Each row is followed by its class; each block has classes of its own.
[ 0 -1  0  3  2  1 -4  1 -6  1 10  1 -3  1 -1  0 -2 10  5  2  3 -4  1  1
  0 -4  7  3]
(10)
[  0   1   0   6  -2   1  -2  -1   4   0 -22   0  -3  -5   5   1  -2   1
 -15   4   3  10   0  -1   0   2  -1  -1]
(35)
[ 1  1  1  7  2 -2 -5 -3 -2  0  0  0 -6 -1 -1 -1  0  7 -5  3  2  0 -2 -1
 -1 -4  2  5]
(10)
[  2   5   7   5  -2   1  -7  -2   0  -2   0   2 -10  -2   3  -4  -4   6
 -19   0   1 -11   5  -1  -2  -4   3   2]
(116)
[-1  1  2  5  0 -1 -3  2  1 -2 -2  0 -5 -2  2 -2 -6  8 -6  4  2 -3  1 -1
 -1 -2  5  1]
(10)
[  0   2   2   4  -1  -3  -4  -1  -1  -1   0   1  -7  -1   0  -2  -1   6
 -12   1   2  -6   0   0  -1  -4   2   2]
(116)
[ 0  2  1  5  1  0 -3  2  1  0  1  1 -4 -2  2 -1 -6  5 -5  1  2 -6  1  1
  1 -2  1  1]
(10)
[ -2  -1  -1   3  -2   1  -4  -1  -1   0   2   0  -7   0   1  -2   1   3
 -10   2   2   0   0  -2   0  -3   2   4]
(116)
[ -2  -1  -1   7  -3   3  -5   0   3  -3 -18   3  -1  -2   5   0   2   0
 -11   4   2  14  -3   0   0   2   0   3]
(35)
[ -1   1   4   6  -2   2  -1  -1   0   1 -13   3   1  -4   3   2   0   0
  -4   6   0  11   0   1  -2   4  -1  -1]
(35)
[  2   2   3   3   0  -2  -4  -3  -2  -1  -5   0  -6  -2   2  -5  -3   4
 -14   0   2 -11   4  -1  -3  -3   5   0]
(116)
[  0   1   1   4   2   0  -8   2  -1   1   0   1  -9  -1   4  -3  -5   8
 -14  -2   2  -8   1  -1   1  -5   2   3]
(116)
[ 4  1  4  6  1 -1 -7  0 -4 -3 -5  2 -4 -2  0 -1 -4  5 -5  1  3  1  0  2
 -2 -1  6 -2]
(10)
[  2   2   1   4  -1  -2  -6  -1   2  -1   0   0 -11  -1   1  -4  -4   8
 -18   1   3 -11   2   0  -2  -7   4   7]
(116)
[  1   3   5   5   2  -4  -4  -3  -4   0  -7   2  -6  -1  -1   0  -4   6
 -10   0   2  -4   1   2  -1  -3   1   1]
(10)
[ -1   1   0   5  -2   1  -2  -1   0   4 -17   1  -1  -3   5   0  -3   4
 -12   5   0   9   1   2   0   0   1  -2]
(35)
[ -6   0  -1   7  -4   0  -2   0   2   4 -22   3   3  -8   6   2  -3   1
  -6   6   1  13  -1   1   1   5  -3  -4]
(35)
[  2   3   2   7   0  -1  -4   2  -1   0   1   0  -7  -4   4  -1  -7  12
  -9   2   2 -13   1   1   1  -3   2   3]
(116)
[  5   2   1   1   1  -1  -3   1   1   1  -3   0  -4  -2   1  -2  -2   4
 -11   0   1  -7   2   0   2  -2   0   2]
(116)

A new block, with new classes.
[ 1  0  3  0  3  2  4  5  2 -7 -6 -5 10  0  8  3  2  2  0  5  2 -1 -3 -1
 -2  1 -7  0]
(99)
[  2   0  -5  -1   8   0  12   1   8  -1  -1  -1 -11  -5   1  17   6   4
   1   8   7  -6  -6  -2   8   1  -8   0]
(99)
[-8  8  3  4  8  0  6  7  0 -4 -8 -3 -7  0  6 -1 -3 -3  2  6  3 -1  2  0
  2  3  2 -5]
(86)
[ 0  4 -4 -2  9  4  5  4 -5 -7  1 -4  1 -3  0 -1  1 -3 -4  3  8  5 -3 -2
  0 12  5  2]
(99)
[-3  2  1  3  7 -1  6  1 -2 -6 -4  1 -2  1  5 -4 -4 -1  1  4 10  2  0 -6
  1  0 10  1]
(86)
[  1   6  -2   3  17   3   3   0  -5  -6 -12  -4  -8   3   7  -5  -5  -6
  -1   7   2   4  10  -6   2   4  12  -3]
(86)
[ 0  2 -2  0  7  3  2  3  1 -2  1 -4 -3  0  1  0 -1 -2  0  1  6  0  3 -1
  4  1 -1  1]
(86)
[-2  5  2  2 12  0  4  0  0 -3 -9  1 -6  0  6 -5 -3 -2  1  4 -1  7  3  2
 12  8  9 -5]
(86)
[ -2   1  -1  11   7   4   3   2   2  -6 -16   6   6  -4   8   0  -2  -3
 -10   7  -1  -4   5   0   1   2  11  -5]
(99)
[-2 -2 -2  3  6  2  5 -2  1  1 -8  2 -3  0  5 -3 -5  2  3 -2  0  1  0 -3
 -2  0  4 -2]
(86)
[  5  -3  -2  -3   9   1   7   1   4   6   3   0 -11   3   3  10  -1  -2
   2   3   5  -2   0 -11   5  -6  -4  -2]
(99)
[  1   2   5  -1   3   5  -1   7   0 -11  -9  -6  14 -12   4   1   5  -1
   0   8   0  -2   7   3  -1   8  -1  -1]
(99)
[-3  5  0  5 11  3  6  2  2 -1 -5 -4 -5  0  6 -2 -4 -5  0  5  4  1  9  0
  1  3  3 -1]
(86)
[ 0  1 -3  0  7  4  3  8 -2 -7 -5 -7  4 -4  7  3  3 -1 -1  8  6 -1  0 -5
  0  3 -5  0]
(99)
[-8  3 -4  1  9 -1  5  2 -1  0 -6  0 -9  2  3 -6 -2  2  2 -2  4  3  1  0
  3  2  8 -1]
(86)
[-1  0 -1 -1  0  3  3 -2 -1  0  1 -4 -1  0  2  3  0  1 -1 -3  3 -2 -1  0
  1  2 -2  0]
(86)
[-2 -1 -1  0  1 -2  0  0 -3  4  4  3 -3  0  0  3  0  1  0  0 -1 -3 -3  0
  3 -1 -3  0]
(86)
[-2  4  4 -1  7  4  6  8 -1  3 -2 -9 -7  2  2 -5  0 -2  3  2  6 -3 -1  1
 -1  2 -1 -4]
(86)
[-10   4   1   5   0   3  -1  -5   4  -9 -33  18  15   4  14 -16   1   1
  -1   7 -11   1   0   6  -7   8  22 -13]
(99)
[ -1  -2  -4   0   9   4   7   2   1  -5 -11  -1  -1   3  12  -3  -1  -3
   2   8   5   3  -2  -5   0   0   6  -3]
(99)
